Below is a small trained network, with its code and all its weights. Each question gives an input and a class and asks what happens when units are switched off, that is, made to give their printed mean instead of their output.

import numpy as np


def w(rows, s, z=0):
    codes = np.array(rows[::2]) - 128.0
    scale = np.full(codes.shape[1], s)
    scale[-1] = z or s
    return codes * scale


def norm(h):
    return h / np.sqrt((h * h).mean(-1, keepdims=True) + 1e-5)


def f(y):
    return np.maximum(y, 0)


def log_softmax(a):
    a = a - a.max(-1, keepdims=True)
    return a - np.log(np.exp(a).sum(-1, keepdims=True))


def net(x, mask):
    res = np.array(x, float).reshape(1, 5) / 4 @ E
    u = 0
    for l in range(3):
        y = f(norm(res) @ A[l][:, :-1].T + A[l][:, -1])
        res = res + np.where(mask[u : u + 4], y, B[l][:, -1]) @ B[l][:, :-1]
        u += 4
    return log_softmax(norm(res)[-1] @ U[:, :-1].T + U[:, -1])


A, B = {}, {}
E = w([
[94,31,25,95,83,238,105,228],'x0',
[177,82,138,199,93,12,1,166],'x1',
[101,153,104,157,249,98,138,248],'x2',
[138,129,125,125,128,134,130,130],'x3',
[129,127,128,117,129,129,125,130],'x4',
],0.0047)
A[0] = w([
[142,181,143,125,237,145,187,190,80],'L0N1',
[154,156,134,158,218,77,120,211,88],'L0N2',
[105,131,103,147,234,125,138,246,1],'L0N3',
[114,169,141,139,252,87,148,210,52],'L0N4',
],0.013,0.0054)
B[0] = w([
[103,222,22,155,111,206,144,110,253],'L0N1',
[100,39,161,106,140,50,54,122,239],'L0N2',
[150,214,253,110,51,73,170,87,244],'L0N3',
[146,47,35,150,189,195,119,139,254],'L0N4',
],0.011,0.0089)
A[1] = w([
[124,106,164,132,213,82,131,157,59],'L1N1',
[173,129,133,185,192,111,141,247,15],'L1N2',
[148,215,167,146,147,119,193,102,5],'L1N3',
[141,169,206,147,119,33,127,141,58],'L1N4',
],0.016,0.0026)
B[1] = w([
[91,133,167,117,111,69,103,136,170],'L1N1',
[109,76,154,85,105,129,111,84,132],'L1N2',
[33,134,151,94,154,78,121,145,239],'L1N3',
[255,159,128,179,100,167,151,111,254],'L1N4',
],0.0098,0.0087)
A[2] = w([
[90,161,146,69,103,223,201,187,65],'L2N1',
[116,227,174,133,97,67,145,88,228],'L2N2',
[147,100,154,133,38,98,76,252,3],'L2N3',
[55,222,188,86,114,99,184,73,2],'L2N4',
],0.015,0.0008)
B[2] = w([
[201,6,217,85,103,124,141,108,221],'L2N1',
[130,214,199,125,140,96,180,198,234],'L2N2',
[111,193,34,149,180,205,175,97,179],'L2N3',
[2,161,95,116,128,109,100,216,255],'L2N4',
],0.0083,0.014)
U = w([
[14,184,177,78,114,105,169,212,162],'0',
[115,139,5,155,151,206,135,98,192],'1',
[247,196,190,191,100,72,134,105,148],'2',
[122,33,129,158,174,14,20,93,1],'3',
[149,2,197,54,78,162,164,117,90],'4',
],0.0087,0.0021)

Each question gives the input, the list of numbers given to net, and the class t.
The units are the neurons (one row each of A and B). Each row of codes is followed by its name. A weight is (code - 128) times the scale printed after its matrix; where a second scale follows, it is the last column's (A, B and U).
mask holds one flag per neuron, layer by layer. A switched-off neuron (its flag False) gives its mean, the last column of its row in B, instead of its output. The means were averaged over made-up inputs and are rounded, as every weight is.
A unit's drop is (log p(t) with every unit on - log p(t) with that unit switched off) / (log p(t) with every unit on - log p(t) with every unit switched off).
The circuit of an input: a set's keep is (log p(t) with only the set's units on - log p(t) with every unit switched off) / (log p(t) with every unit on - log p(t) with every unit switched off). Starting from all 12 units, units are removed one at a time, each time the one whose removal leaves the highest keep (on an exact tie, the one counted first), for as long as the keep stays at least 0.8.
units of the circuit, in order: the units of the circuit, biggest drop first
unit that matters most: the unit with the biggest drop
k most important neurons: the k neurons with the biggest drops, biggest first
top k neurons in layer l: the k neurons of layer l with the biggest drops, biggest first
drop of u: that unit's drop, to one decimal
input [7,8,8,-7,0], class 2: 2 most important neurons : (L0N3 L1N4)
input [5,-1,0,-3,5], class 4: units of the circuit, in order : (L2N1)
input [2,2,-8,7,2], class 1: 2 most important neurons : (L0N3 L2N1)
input [7,-5,0,-4,5], class 4: 2 most important neurons : (L0N3 L2N1)
input [0,2,7,4,-1], class 3: top 3 neurons in layer 0 : (L0N2 L0N4 L0N1)
input [5,4,1,6,5], class 2: units of the circuit, in order : (L0N4 L0N1 L1N4)
input [8,3,7,-1,5], class 2: 2 most important neurons : (L0N3 L1N4)
input [1,-8,-2,8,5], class 4: top 3 neurons in layer 2 : (L2N1 L2N2 L2N3)
input [6,2,7,6,-5], class 2: units of the circuit, in order : (L0N3 L1N4)
input [5,8,2,-2,-4], class 2: 2 most important neurons : (L0N4 L1N4)
input [-3,-4,6,-2,0], class 1: top 2 neurons in layer 0 : (L0N1 L0N4)
input [2,-1,-6,3,3], class 4: top 2 neurons in layer 0 : (L0N3 L0N2)
input [-6,5,7,-1,-1], class 3: 2 most important neurons : (L0N4 L0N2)
input [-4,2,4,8,8], class 3: units of the circuit, in order : (L0N2)
input [0,5,8,-3,8], class 3: 3 most important neurons : (L0N4 L0N2 L2N2)
input [1,-2,-6,-2,8], class 4: 4 most important neurons : (L0N3 L1N3 L1N1 L1N4)
input [0,2,-3,-2,2], class 2: 3 most important neurons : (L0N4 L0N1 L2N4)
input [-3,-5,1,6,7], class 1: 2 most important neurons : (L0N3 L0N1)
input [2,8,-8,1,-5], class 1: 2 most important neurons : (L0N3 L2N3)
input [-1,-1,2,-7,-3], class 1: units of the circuit, in order : (L0N4)
input [0,4,-8,5,2], class 2: 2 most important neurons : (L0N4 L2N4)
input [-1,5,5,1,-2], class 3: top 2 neurons in layer 0 : (L0N4 L0N2)
input [-5,-1,5,5,-6], class 1: 2 most important neurons : (L0N1 L0N4)
input [-4,4,-1,-4,-7], class 2: 2 most important neurons : (L0N4 L1N4)
input [3,-1,-5,5,3], class 4: 2 most important neurons : (L0N3 L0N2)
input [-2,7,5,-1,2], class 3: top 2 neurons in layer 0 : (L0N4 L0N2)
input [-8,2,2,-3,-8], class 3: unit that matters most : L0N3
input [-2,4,8,-4,2], class 3: top 2 neurons in layer 0 : (L0N4 L0N2)
input [-8,-2,6,-2,-2], class 1: top 2 neurons in layer 0 : (L0N1 L0N4)
input [-2,6,1,8,8], class 3: drop of L0N1 : 0.1
